Table B holds the same points as the rows below and some others, measured another way and shuffled. Each row below is followed by which row of B it is.
B (72 x 31):
[[  76 -106  187  135  -35  -67  155  299 -110  295   55 -141  171   20
  -100   67 -189 -177  -25  294   60 -145  432   29 -131   18  -45  -75
    43   67 -355]
 [-317  136   42 -341 -255  206 -411 -132   54  272 -201  -63 -148 -257
  -135  -17   38  -26   13  -34  -90   59 -174  216  125  -27 -144  161
   171 -217   46]
 [ 395  193  385 -409   74  242 -146  390 -557 -263 -313  141  401 -239
   -54 -457 -149  352  -66  413   39  168   89  181   45   57 -130   37
  -377  -31 -112]
 [ 149   60    3 -385  211  377 -239 -268 -229 -530 -127  483  160 -365
  -302 -229  353  375 -140 -509 -151 -233 -159 -300  322  188  308   25
  -157  -92  421]
 [-311  -95 -150   47   10  -14 -120   29  299  320  -74  -55 -192  -18
   -29  114  -86  -65  177  -27 -107  -61 -166  234  -15 -104 -108  137
   180  -98   13]
 [ -59  -31  209  -44 -176  196 -149  -17  -16   90 -125    6   90 -184
  -211   57   40    3 -114 -175   58  -56   95 -229  171  -52  148   -8
   108  -36  -85]
 [-125   67   35 -215 -157 -164  -58  -88   -7  264   75   48   24 -146
  -180  128  -42 -285 -136   53  -82 -143  294   18  -23  126   10  -17
   284   52 -198]
 [  13 -206 -168  183  161   44   75 -149   55  -61  172   10 -127   64
  -211  129  177  -41  138 -214  -44 -453   11 -108 -112  136   64 -106
   151 -141  170]
 [  46  156  208 -336 -189  139 -165   25 -412  256  101  -99  152 -246
  -252  -78   70 -192 -174  294  -86 -225  475  152  -47  289 -160  -47
     4 -139 -160]
 [ -88   13   46 -253    1  -13   86  -54  -88  236   73  131  113 -231
  -213    8   -6 -185 -155  -40 -134 -236  345  -20   50  139   68  -13
   176   98 -231]
 [  -3  -66  170   58 -118   54  -63  160  -18  124 -124  -27  128  -80
  -129   61  -78  -26  -48   30   64  -25  187 -148   78  -78   88   -7
    41    3 -170]
 [ -93 -129   28  218  -78 -184   17   33  186  263  137 -101  -44   68
  -114  291  -99 -266   -9   38   48 -180  208   -4 -140   11   33  -65
   261   66 -146]
 [ 112  -20   16 -211  -55  213   26 -140 -312  -87  -46  -32    2 -124
  -277 -142  203   18   77  -40  -31 -324  105 -164   -3  155  -31 -133
   123 -263   -7]
 [ -33 -310 -269  287  282 -256  290   95  329 -108  -93  281   20  122
   -48  134  -94   33  168 -270  -68 -176  -42 -340   58 -159  306   -4
   153  150  -39]
 [-115 -203 -104  335 -164  -79   11   45  144  282   38 -330 -219  202
  -114  238  -13 -217  245  131   69 -241   75  -24 -183  -44 -117  -86
   276 -243  -76]
 [  64  -91  285  -36   24  196  181  -67  -82  115   25 -155  -25  -64
  -171  -31  -79  -11   47  -55  186 -205  -28   76 -142  -29  -82 -157
   294   36 -245]
 [-192 -154   65  201  -57  -27   35 -101  299  305   74 -241 -264   90
   -79  242 -133 -171  152  -69  151 -149 -175  192 -216 -115 -121  -65
   444   -9 -131]
 [ -10  -21  -90  109  128 -405  -93  -84  243  -30  291  242    9   52
   -86  351  -77 -242 -158  -66  -55 -202  175   61 -162  185  166  -30
   207  233  118]
 [ 133 -153  259  166  195   61  210   -3   36   37  167 -121  -26   66
   -95   85 -151   -9   52  -34  216 -245  -57  181 -279   -3  -69 -169
   247  143 -152]
 [  17   76  136 -165  -71  -62 -161 -246   98 -159  -69   42 -145  -33
  -103   81  -68    7   19 -130  155   16 -335   84 -114  -24  -20  -71
   388   20   57]
 [ -92   52   58 -116  -67  -51 -292 -199  207 -133  -73  263    7 -162
  -139  175   26   14 -158 -321    6   25 -144 -143  137  -18  241   50
   201  103  158]
 [ 177   21  246 -121  166  262  -80   -4 -191 -110   32  -71  -11  -77
  -102 -146  -31  182   68   75  116 -152 -199  353 -193   97 -201  -58
    15  -74   86]
 [ 110  -52  158  -43   87  257  -37  201 -154  -40 -214  -72   55  -49
   -55 -208  -88  235  168  127   72  -20 -158  156  -25  -90 -132   17
   -89 -132  -35]
 [ 241   59   66 -206   57  184 -195 -204 -238 -448  -68  131  -22  -81
  -200 -130  190  219   55 -128   55 -181 -237  -52  -41  163    4  -98
    50 -203  307]
 [ 236  -87   -4   88  140   16    8   29 -147 -257   36    2   -4   92
  -125  -19   49   92  143   63   62 -249  -39   -4 -179  120  -38 -121
    16 -142  141]
 [-104 -217 -217  249  192 -262   90  206  334   49  -92  200   31   93
    14  161 -174  -13  125  -69  -94  -46   -2 -109   37 -153  182   89
    57  126  -30]
 [ 219   -7  290  -54  -93  166  -58 -162 -172 -250  -33  -12   48  -74
  -238   15   83   73  -72 -168  212 -152  -45 -219  -31   47  107 -184
   204  -41   18]
 [-149 -275  -24  157  186   36  383    7  163  375  130 -101  -85   10
  -131   89 -102 -160  134 -121  -16 -370  120   57 -124  -50  -16  -86
   316   90 -307]
 [  54  106  326 -342  -87  312 -183 -129 -162 -133 -212   98   94 -289
  -195 -153   31  189 -111 -197  101   29 -164  -55  143  -28   57  -14
   119  -17  -29]
 [-346   11 -181 -105  -48 -138 -182  223  169  513  -71  -30  -67  -91
     5   65 -175 -194   90  286 -254   12  145  372   -2  -19 -181  224
    31  -81 -123]
 [ -91   -2  -10 -158   91  149 -168    1  103  -60 -243  107  -72 -117
   -41 -118  -55  218  142 -107  -34   53 -370  156   69 -114  -43  119
    55  -91  120]
 [ -35  -22   72  -47  -52  111  -76  -80  -18  121  -15 -257 -231   45
   -92   -6  -47  -23  219  120  101 -144 -238  319 -238    9 -288  -56
   264 -212   -5]
 [ 137  -77  157  -88  328   69  167  204    4 -138 -184  204  152  -85
     7 -197 -235  262   70  -20   47   33 -201  142  -13 -134   29   33
   -20  199 -133]
 [-201  -46   17  -41 -209  119  -93 -201   25  340   74 -313 -272  -24
  -191  125   69 -219  142   23   33 -266  -21  178 -161   63 -222  -73
   382 -258  -66]
 [-241 -117  -69   -2  154   35   99  420   42  607   -2  -69  105 -115
   -12  -57 -214 -123   78  319 -248 -139  351  375   -9  -10 -175  182
  -139   18 -305]
 [ -19  162  315 -481 -126  339 -251 -208 -118 -148 -316  161   59 -365
  -189 -197   29  232 -117 -274   69  119 -303  -52  221  -79   75   31
   172  -16  -10]
 [  26  -43   22  -53 -114  185 -110 -225 -131  -48   45 -104 -115  -55
  -278   50  222  -42   60 -127   34 -325   16 -120  -43  151  -18 -131
   201 -261  117]
 [-105  108  149 -353  -83  171 -100   10 -194  325   -5 -122  -18 -222
  -150 -129  -51  -98   -7  217  -73 -121  116  366  -74  120 -261   37
   118 -114 -180]
 [-171 -313  -85  391   37 -117  236  406  249  437 -106 -129   48  124
    -9  150 -235 -133  190  145  -26  -96  248  -81    2 -234   38   50
    52   31 -338]
 [ -14  -74  -50  182  -85  -91 -146   42   41  119   95 -180 -123  124
  -101  189   -9 -152  124  178   29 -194   73  122 -200   86 -122  -47
   124 -182   77]
 [  11  185  248 -157 -306  -29 -487  -48    2 -103 -146   66   67 -143
  -121  143  -35  -14 -191   10  120  180  -43  -48   76   -3   81   33
   105  -16  103]
 [ 150   16  429 -243 -214  327  140    8 -454  187  -35 -172  212 -251
  -318 -154   47  -84 -147   78  129 -235  421 -181   23  101  -27 -200
   147  -58 -420]
 [-117  -96 -199 -105  203  -82   10 -106  187 -103  -52  449  100 -179
  -165   61   80   38  -87 -406 -214 -186   39 -283  233   29  350   75
    78  140   98]
 [-283   35  109 -132  -40  -57 -132  105  214  442  -31   40   27 -190
   -33  120 -227 -159 -112   47  -85   59   99  277   34  -64  -27  154
   157  170 -219]
 [  58   87  170 -131  -13   -5 -293 -109  146 -319 -243  151  -65  -55
   -20   12 -121  217   34 -153  173  208 -510   78   -8 -141   44   35
   195   42  171]
 [  54  -40   21  -66  211  109  -54  101  -14  -92 -111   70  -14  -36
   -30 -134  -85  200  153   43  -17  -55 -235  237  -69  -25 -100   50
   -31  -58   86]
 [  -9    3   87 -157  146  202 -110  183  -73   52 -149   65   84 -158
   -50 -176  -90  185   63   85  -70  -15  -87  254   42  -18 -100  118
  -128  -50    6]
 [ -25   88  153 -185 -281   -3 -226 -320   -9  -63  -22   18  -58 -134
  -252  160   94 -133 -134 -194  108  -90  -10 -196   20   69  109 -109
   379  -52   17]
 [-247 -294  -63  240  212   64  213   53  361  310    9   16  -70  -17
   -79  147 -106  -24  114 -285  -39 -222  -57   -2   32 -176  115   44
   201  127 -146]
 [ -95   50  363 -265  -60  359 -110   25 -132  299  -32  -16  162 -352
  -199  -85  -37    9 -212  -73    4  -81  176  135  125   27   -6   41
    31   73 -213]
 [  86 -382 -188  592  261 -147  301  304  119  174  210 -244  -97  354
   -30  190 -110 -115  338  225   33 -416  175  110 -348   20 -124 -118
    31 -101  -53]
 [ -72  -82   26  -31  -12   30   47 -187   77   68   50   40  -60  -86
  -213  116   59 -109  -15 -227    9 -251   39 -123   -3   35   96  -83
   305   15  -64]
 [  38  -46  112 -207  -34  240   13  -34 -163 -108 -228  190  181 -252
  -247 -143  123  142  -69 -256  -33 -125   98 -392  273  -25  233  -27
    34  -42  -87]
 [ -25   52  -98  -21 -207 -149 -339   70   43  -83 -232    4  -64   47
   -57   79  -24   -6  120  156  -10  100 -102  -43    9  -43  -29   62
    70 -227  136]
 [  62  -29  130 -122   95  205   16  -98 -108  -12   11  -90  -90  -66
  -140 -101    2   79  112  -14   69 -212 -178  221 -150   58 -160  -77
   167 -105   -1]
 [ -41 -381 -190  522  180 -246  308  328  337  129  -89   -6    9  251
    15  197 -209  -47  253  -12   16 -133   75 -231  -50 -236  159  -17
   100   77 -179]
 [  79   38  223 -168 -208  180 -154 -118 -138 -164 -204   66   93 -176
  -244  -30   97   84  -88 -186  114  -30  -11 -333  162  -26  163  -77
   155  -85  -32]
 [ -70   75  -23 -260  178    5 -162  145  -19   78  -61  235  117 -200
   -39 -111 -102   70  -51   99 -203  -15   35  297   46   81  -45  166
  -118   56   35]
 [-130 -235  -62  335  -42    9   37  275  120  357  -16 -207  -15   89
   -83  154  -74 -126  167  140  -27 -184  232  -27  -36  -80  -36   17
    14 -139 -143]
 [-401 -151 -301  111  305 -439  125  275  528  536   84  235   -3   -3
   114  233 -364 -253   43   90 -300  -32  157  365  -47  -94   29  251
   116  336 -218]
 [  11 -295   83  157  299  151  435  -74   89  115  141   -6  -22  -22
  -182   30  -40    1   82 -292   75 -428   22  -57 -110  -28   86 -158
   279  154 -223]
 [ 138 -244 -153  300  163  -18  162   22    4 -120   75 -125 -141  224
  -121   67   59   15  302   25   57 -370  -61  -43 -234   52  -59 -147
   124 -204  101]
 [  29  -95  -74  -27   86   15   97   17 -111   58   41   -4   -7  -21
  -163  -23   41  -59  103   49  -79 -304  141    7  -85  108  -38  -59
    95 -113  -45]
 [ -33 -233 -172  346  -43 -129   85   90  136  109  -24 -258 -222  264
   -67  169  -43 -112  347  138   67 -218  -58  -24 -221  -75 -124  -93
   234 -248  -22]
 [  60   23  -44  -91   41 -184 -166 -333  133 -362   77  362   -5  -77
  -196  212  126  -34 -159 -389    0 -164  -84 -270   40  136  311  -76
   265  119  255]
 [-109 -169  239  117   29  134  214   56   78  434  118 -228  -23  -48
  -132  100 -165 -155   16   -1  114 -231  147  165 -148  -62  -93  -85
   278  107 -352]
 [ 116  377   97 -581   97 -173 -492  176 -251 -161  -24  532  385 -369
   -50 -130  -93   57 -388  270 -282  153  278  308  133  312   58  231
  -342  184  166]
 [-120   -6   98 -355   28  210   75 -204   39  -15 -268  180  -20 -270
  -169 -171  -11  137   23 -350   -6  -35 -263 -113  185 -132  103   15
   308   51 -157]
 [-185 -127   71   96 -104   25    2   41  225  236 -171 -110  -88   -9
   -73  106 -139  -41  120  -84   92   11 -121  -30   20 -218   11   17
   279  -12 -190]
 [-242 -287 -113  354 -123  -90  149  196  273  422 -113 -191  -72  106
   -93  219 -113 -202  189    2   -1 -139  180 -222   34 -216   63    5
   222  -75 -278]
 [-292 -182  -34   87  150   12  128  162  290  458  -10   13   -7  -92
   -39   95 -194  -96   55  -64 -112 -115   76  170   33 -134   10  117
   134  142 -239]
 [ 118   90  172 -220   53  193 -208   98 -160 -144 -212   22   30 -109
   -47 -210  -80  243  102  130   45   77 -254  262  -33  -18 -161   55
   -55 -119   78]]
Rows of B count from 0, top down.

[ -57 -178  103  116  272  -18  169  -81  -16 -346 -123  -27  -70  123
  134 -393  192 -239  142  -14 -182    3 -107   95   74  -89   14 -406
  127 -161  -24  149  -62 -109  -30]	13
[  28  155  158  -40  128  -19  -76  160  -15   17   80    1  257  -72
   93 -113  100 -265  -64 -189  192 -100   31   41  -37 -109  246  -34
  135  -33 -104  -45  169 -390  -25]	44
[ -89   -4   40   82  -69   66   27   43  -38 -140 -428  -30 -130  191
 -103   33  386   98   94 -161  202   40 -329  -27  -36   85 -122  -16
  -55   64  -77   83 -112 -245 -112]	6
[  48 -112  -14 -115  -79   84  287 -183  -68   42  155  -78 -213   50
  -14   -5 -133  -11  142  187   28  139  102 -115  -27  112 -133 -190
 -191  -86    4  -23   -4  171  -29]	12
[ -54   45   76  -15  -33   34  -65 -114 -227   50  157  149  108 -166
  134   84 -113 -158  -52 -206  326  231  -68 -114   19   41  108  -11
  -45 -332  -74   22   71 -107  142]	53
[ 183 -222 -116  182 -178 -101   -2 -123 -141  -21  -86  102   70 -198
   56 -234  105  -58  192  -92   18  107  -40 -262  237  206  150  153
 -111 -130  117 -163  -29   95 -306]	0
[  93 -276 -224  -43 -277 -237   81 -289 -135  -19  -12  142  120    3
  155 -115   56  281  197  -84 -259  216   25 -361  183  215  -23   40
  155 -110  179   -9 -119  246 -180]	34
[ -56   47  202  247  247  394  226 -316 -150  -42 -313  116 -215   88
  113 -137   32  -54  104   24  410  317 -151   42  -48  -15   52 -157
   65 -211 -294   87  -28 -254   77]	69
[ -12  -91 -200 -165 -252  -39  -36   -6  -94  429  442   60  501 -139
  117  170 -156  152    6 -230   -9  125  183 -220  116  183  233  133
  260 -138  118   30  287  -37  116]	1
[ -25 -175  -82 -131 -164 -330    8 -142  -56 -159  -28   79  124   54
   64  -62  182  175   95 -151 -279   97  -14 -173  117   36  -65 -166
  161  -73  160   31 -145  111  -70]	57
[ 137  -10   11 -151 -125 -168   40 -149  -92   69  217   81  136 -129
  111  -75 -102  -23   35  -26   -3   97  212 -202   52   29  105  -20
   29  -85   44 -158   28   62  -99]	71
[  55  127  178 -138   10   77  116  -85  -75   79  173  -15 -109  -87
  -40   66 -129 -171  -23   71  303  106  133  -23  -87  -37   20 -133
 -213  -87 -114 -134   49  -65   23]	63
[ -42    9   -1 -191  -87  -82   22  -25  -15  160  216    9  257    4
   31   83    5   90  -11 -122  -29   68  141  -62   14   -7   93 -101
  201  -36   30   15  114 -101   77]	4
[  16 -128  -10   -4  119   20  180   -7   67   29   89  -72  180   94
   93 -260   92  -38  136   -5 -205  -46  125   28   71  -15  150 -216
  284    4   14   70  130 -140  -45]	48
[  74  -12   -3  104   58  148   59   -9  -68  175   70   39  239  -74
  143 -174   -6 -124   75 -113  167   42   56  -77   56   69  279   86
  173  -99  -80  -11  214 -248  -64]	68
[ 191  103  115  -96    7  -45  103  227  124  -21  -31 -187  -19   38
 -108 -186  186 -218   71   63   72 -275  119    8  -80  -38   74  -16
 -137  265  -39 -201   83 -227 -321]	18
[  77 -235 -130  100 -102  -37   96 -190  -32  155  -14   75  231  -53
   42 -177  105  201  191  -67 -174  154  128 -147  235  123  195  -15
  264  -44  115  -55   50   31 -124]	49
[ 157  -76   94   58  109 -169  145 -177   10 -282 -246   46  -58   88
  123 -428  222  -57  167   53 -175   -8   47  -82   62  -74   50 -177
  132   44  -22  -94 -155  -55 -287]	32
[ -14  118  105 -177 -103    7   -2   41  -90   84  177  -23   -9  -78
  -55  183  -48 -132  -62  -77  294   53   23  -55  -85   16  -10  -55
 -203  -84  -47  -70   74  -99   43]	39
[ -60  -42  109 -261   42  -22  226   24   61  -24  275 -189 -120   98
 -115   41  -40 -123   30  131  -84  -29  146  104  -73  -80 -132 -429
 -126   -6   30   30   39   37   96]	7
[   7 -122  -48   35    0  -50  106  -88    7  -33 -123   23  149  114
   90 -197  204  127  141  -92 -151   40   -2  -75   92   35   77  -95
  283   18   25   55    3 -116 -112]	70
[  55  232  148 -124   15  126   41  243   87  197   35 -141  125   41
 -104   56  119 -119  -40  -56  299 -167   87   68 -146  -42  149   50
   -6  214 -149 -106  206 -412  -94]	16
[ -51  -25   24   44  -13  104  -31  176  -23  152   71  -69  190  -75
  -79   30  133 -133   19 -179  184  -32  -60   47   68   57  173   -9
    1  -43   -3   13  197 -260    7]	47
[  39   60  152  -23  113  159  318  -26  110 -137 -345 -165 -302  336
  -96 -168  262   39  162  181   71  -69  -40   63 -165  -42 -152 -206
  -23  246 -170    6  -92 -208 -202]	27
[-123  -92   21 -105  -95 -344 -215  390   76 -230  -35 -130  216    4
 -186    4  464 -150  -25 -328 -168 -255 -206  100  103  -55    3 -193
  -35   57  202   38  -13 -199  -83]	17
[  58  -99  -44 -169  -62 -183   44  -90  -32  125  350   49  326  -95
  134  -99  -90   11   43  -77 -201   61  266 -122  114   -3  180 -131
  242 -101  109  -43  127   31   21]	30
[  42 -115  -14   63  112  100  244  -84   55    2 -115  -55   67  180
   94 -284  153   50  187   44 -130   -2   53  -17   32   28   86 -146
  267   64  -50   70   56 -155 -126]	67
[   9   15  142  106  157  189  190 -198  -40   -8 -195   45  -64   90
   56 -175  102   -1  109   27  155  153    9   28   -6  -44   81 -154
  140  -40 -170    3   -3 -208  -30]	28
[-106   38   10  -82 -157  -43   13 -188 -144  -61 -231  136   -7  150
   66  152  163  258   31 -193  166  237 -195 -177  -67   71 -127   -4
  112  -72  -66  108 -141 -108   38]	29
[  11  188  195  -96   38  -16  -34  218   80   17  -71  -99   94   31
 -141   12  245 -129  -50 -112  211 -151    6  106  -82 -114  102  -63
  -15  166  -87 -102   79 -374  -95]	19
[ 133 -119   19  -55   91   -1  303   82  175  -62   -1 -232  -69  172
  -66 -329  166 -105  203  200 -247 -216  171   47    1  -12    5 -238
   21  223   33  -63   55  -61 -268]	60
[   3    9  138 -244   15  -68  160  -56    1  -34  255  -92 -102    1
  -67   26  -79 -143    6  110   -2   31  177   29  -59  -92  -75 -339
 -147  -55    2  -62    8   47   58]	23
